[[  1 -10  36  28 -21  32  15 -15  31  15]
 [-47  10  33 -48 -20  32 -52 -27  17 -53]
 [-39   4  42 -27 -29  23 -25 -11  25 -27]
 [ 14  18   1  17  25  -9  23  30  -3  11]
 [ -9 -50   3   1 -31  18  32 -17  24  11]
 [ 34  -5  12  22 -19   2  26 -17  25  22]
 [-12 -32 -13   1  11 -17   6   7   1  12]
 [-63  34  -2 -30  37  22   1  58  30 -32]
 [ 16 -29 -57  22  -6 -17  52  27  -1  43]]
->
[[ 16 -29 -57  22  -6 -17  52  27  -1  43]
 [-12 -32 -13   1  11 -17   6   7   1  12]
 [-63  34  -2 -30  37  22   1  58  30 -32]
 [ 14  18   1  17  25  -9  23  30  -3  11]
 [ -9 -50   3   1 -31  18  32 -17  24  11]
 [ 34  -5  12  22 -19   2  26 -17  25  22]
 [-47  10  33 -48 -20  32 -52 -27  17 -53]
 [  1 -10  36  28 -21  32  15 -15  31  15]
 [-39   4  42 -27 -29  23 -25 -11  25 -27]]

[[ -8  41 -29   1]
 [-23 -41  48  -3]
 [ 29 -11 -26   4]
 [-47  11  31  -3]
 [ 11 -66  34   1]]
->
[[ -8  41 -29   1]
 [ 29 -11 -26   4]
 [-47  11  31  -3]
 [ 11 -66  34   1]
 [-23 -41  48  -3]]

[[-59 -42   0  48 -15 -27  76 -17  59  25]
 [-64  46  39 -73 -76  22  46  -9   8 -73]
 [ 35 -70  54  49 -77  38  46   7  53 -15]
 [-41  -6 -14  53  43 -61 -45 -58  24 -69]
 [ 62  39 -57 -55  56 -46  65 -66  45  53]
 [-40 -35 -38  -8 -20  11 -71 -36   0  23]
 [  9 -72  71  28  62  -2  36 -64 -12  -4]]
->
[[ 62  39 -57 -55  56 -46  65 -66  45  53]
 [-40 -35 -38  -8 -20  11 -71 -36   0  23]
 [-41  -6 -14  53  43 -61 -45 -58  24 -69]
 [-59 -42   0  48 -15 -27  76 -17  59  25]
 [-64  46  39 -73 -76  22  46  -9   8 -73]
 [ 35 -70  54  49 -77  38  46   7  53 -15]
 [  9 -72  71  28  62  -2  36 -64 -12  -4]]

[[-75  31  -7]
 [-36  44  19]
 [ 63  24  52]
 [  0  71  57]
 [ 60 -63  -1]
 [-21 -58 -43]
 [-28 -27 -27]
 [-68  52  11]
 [ 62  -5  33]]
->
[[-21 -58 -43]
 [-28 -27 -27]
 [-75  31  -7]
 [ 60 -63  -1]
 [-68  52  11]
 [-36  44  19]
 [ 62  -5  33]
 [ 63  24  52]
 [  0  71  57]]

[[  4   8  52 -36 -51  32  10  -6 -36  49 -58 -23]
 [ 45  45 -53   7  27  40  45  46 -51  19  34 -40]]
->
[[ 45  45 -53   7  27  40  45  46 -51  19  34 -40]
 [  4   8  52 -36 -51  32  10  -6 -36  49 -58 -23]]

[[-31  46  25  29]
 [  7  58   2  23]
 [-19  15  38  37]
 [ 33  21  41 -25]
 [ -1  -4  33   0]
 [ 11  32  39  30]
 [ -8   5   1  55]
 [-39  10  13 -15]
 [ -4  23 -27 -13]
 [ 47  -2 -47  -2]
 [ -1  15   9  21]
 [-13  11  59  55]]
->
[[ 47  -2 -47  -2]
 [ -4  23 -27 -13]
 [ -8   5   1  55]
 [  7  58   2  23]
 [ -1  15   9  21]
 [-39  10  13 -15]
 [-31  46  25  29]
 [ -1  -4  33   0]
 [-19  15  38  37]
 [ 11  32  39  30]
 [ 33  21  41 -25]
 [-13  11  59  55]]

[[-37   5   5]
 [  5 -37  13]
 [-35 -52  46]
 [-26  10   1]
 [-21 -46  30]
 [-16 -47  27]
 [ 39  54 -74]
 [-38 -32  37]
 [-46 -51  53]
 [ 12 -33  12]
 [-14 -41  26]]
->
[[ 39  54 -74]
 [-26  10   1]
 [-37   5   5]
 [ 12 -33  12]
 [  5 -37  13]
 [-14 -41  26]
 [-16 -47  27]
 [-21 -46  30]
 [-38 -32  37]
 [-35 -52  46]
 [-46 -51  53]]
---
[[ 42 -24  42  18   8  -8 -24   4 -19 -16  39 -11 -18  -6 -18 -23]
 [-39  10 -45 -18   0  -2  16  -2  11   8 -39  18  32   1   8  18]
 [  0 -19   1   7  59 -28 -16  48 -21 -23  -1  18  11 -34 -24 -18]
 [-39  11 -39 -20   4   2  16   1   8   9 -41  18  34  -4   6  16]
 [-30   6 -32 -19   9  -6   9   8   5   3 -30  20  27 -10   3   7]]
->
[[ 42 -24  42  18   8  -8 -24   4 -19 -16  39 -11 -18  -6 -18 -23]
 [  0 -19   1   7  59 -28 -16  48 -21 -23  -1  18  11 -34 -24 -18]
 [-30   6 -32 -19   9  -6   9   8   5   3 -30  20  27 -10   3   7]]

[[ 18 -28 -12  -1  10  21  -1  16  14 -26  15  27  10]
 [ 24 -11  -8 -34  28  24 -27  25  25 -10   0   6  31]
 [  6  26  11 -20  18   4 -15   8   9  24 -12 -16  23]
 [ 27   7  -3 -58  41  24 -46  30  32   7 -14 -12  47]
 [ 11 -23  -8  13   2  14  10   8   6 -22  17  26   1]]
->
[[ 18 -28 -12  -1  10  21  -1  16  14 -26  15  27  10]
 [  6  26  11 -20  18   4 -15   8   9  24 -12 -16  23]
 [ 11 -23  -8  13   2  14  10   8   6 -22  17  26   1]]

[[-40 -24  14  60  10  32]
 [-25 -47  19  34  19 -25]
 [ 38  45   0 -40   6 -17]
 [ 45 -41  22 -28  18 -36]]
->
[[-40 -24  14  60  10  32]
 [ 38  45   0 -40   6 -17]]

[[-24  63  34  23 -10 -27  20 -23 -22  58 -16 -33  -5 -21]
 [ 19  -6  -5 -27  23  19 -21  20  20  -5  -1   4  26  21]
 [-17  22  17  42 -18 -15  34 -19 -19  19   6   1 -18 -20]
 [-17  17  15  45 -20 -14  37 -19 -20  15   9   5 -21 -20]
 [  3  -5   1  14   0   5  11   1   0  -5  10  13   0   0]]
->
[[-24  63  34  23 -10 -27  20 -23 -22  58 -16 -33  -5 -21]
 [-17  22  17  42 -18 -15  34 -19 -19  19   6   1 -18 -20]
 [  3  -5   1  14   0   5  11   1   0  -5  10  13   0   0]]

[[ 10 -41]
 [-27 -64]
 [-63 -73]
 [-68 -70]
 [ -3 -50]
 [ 22 -31]
 [-38 -69]
 [-48 -71]
 [-72 -67]
 [-55 -73]
 [-15 -58]]
->
[[ 10 -41]
 [-63 -73]
 [ -3 -50]
 [-38 -69]
 [-72 -67]
 [-15 -58]]

[[ -8   7  -4 -63 -11]
 [ -1  -7  -4  19   2]
 [ -1  -5  -6   7   2]
 [ -1  -8  -5  20   2]
 [ 36  46  61   9   0]]
->
[[ -8   7  -4 -63 -11]
 [ -1  -5  -6   7   2]
 [ 36  46  61   9   0]]
---
[[-23  45  31 -28]
 [  8 -78 -39  16]
 [ 25 -31  -4  27]]
->
[[ 45  31]
 [-78 -39]]

[[ 16 -67  36 -33]
 [ 16 -68  36 -33]
 [-10 -36 -16  31]]
->
[[-67  36]
 [-68  36]]

[[-69  40 -40 -43]
 [-43 -39  48 -51]
 [-69  69 -55 -20]
 [-69  44 -43 -38]]
->
[[ 40 -40]
 [-39  48]]

[[-47  40 -20  41  30]
 [  8  -1  54  -3  35]
 [ -6 -19 -45 -19 -44]
 [-53  65  -1  63  43]
 [ 15  -6  41  -5  28]]
->
[[ 40 -20]
 [ -1  54]]

[[  4 -77 -25]
 [-18 -42 -73]]
->
[[-77 -25]
 [-42 -73]]

[[ 54  33  -8]
 [ 40  29   3]
 [-20  22  64]
 [-32   3  48]]
->
[[33 -8]
 [29  3]]

[[ -5 -30  -3]
 [-60  31 -63]
 [-44   8 -46]
 [  7  28   6]]
->
[[-30  -3]
 [ 31 -63]]
---
[[-46 -29  68]
 [-42 -30  37]]
->
[[-46 -29]
 [-42 -30]]

[[ 28 -10]
 [ 57 -57]
 [ 46 -62]]
->
[[ 28 -10]
 [ 57 -57]]

[[-76   6  17]
 [ 29  30  -1]
 [ -1 -37 -17]
 [ 24   1  -5]]
->
[[-76   6]
 [ 29  30]]

[[  7 -71 -42  14  20]
 [ 22 -69 -34  27  35]]
->
[[  7 -71]
 [ 22 -69]]

[[ -4 -76  -2   1]
 [ -4  49  -2   1]
 [ -4  49  -2   1]]
->
[[ -4 -76]
 [ -4  49]]

[[ 27 -22 -36  76]
 [  9 -28 -26  23]]
->
[[ 27 -22]
 [  9 -28]]
---
[[-36  79]
 [-24 -56]
 [-68  79]
 [-18 -35]]
->
[[-36  79]
 [-24 -56]
 [-68  79]]

[[ 57  -9  10]
 [ 31  35 -35]
 [ 40  31 -30]]
->
[[57 -9]
 [31 35]
 [40 31]]

[[ 51 -19  39]
 [ 50  16  33]
 [ 62 -46  51]
 [ 49  26  53]
 [-75 -18 -45]]
->
[[ 51 -19]
 [ 50  16]
 [ 62 -46]]

[[-14  -7  22   7]
 [-17  -7  22 -62]
 [-14  -7  23   7]
 [-14  -7  22   7]
 [-71  62 -55  -4]]
->
[[-14  -7]
 [-17  -7]
 [-14  -7]]

[[-76   4 -10   0 -21]
 [-20  19   0  13  15]
 [-12 -37  20 -14  32]
 [-30  17  -5 -18   9]]
->
[[-76   4]
 [-20  19]
 [-12 -37]]

[[ 32  44  10 -43   5]
 [ 46  20 -20 -67 -24]
 [ 39 -42  24 -14  29]]
->
[[ 32  44]
 [ 46  20]
 [ 39 -42]]
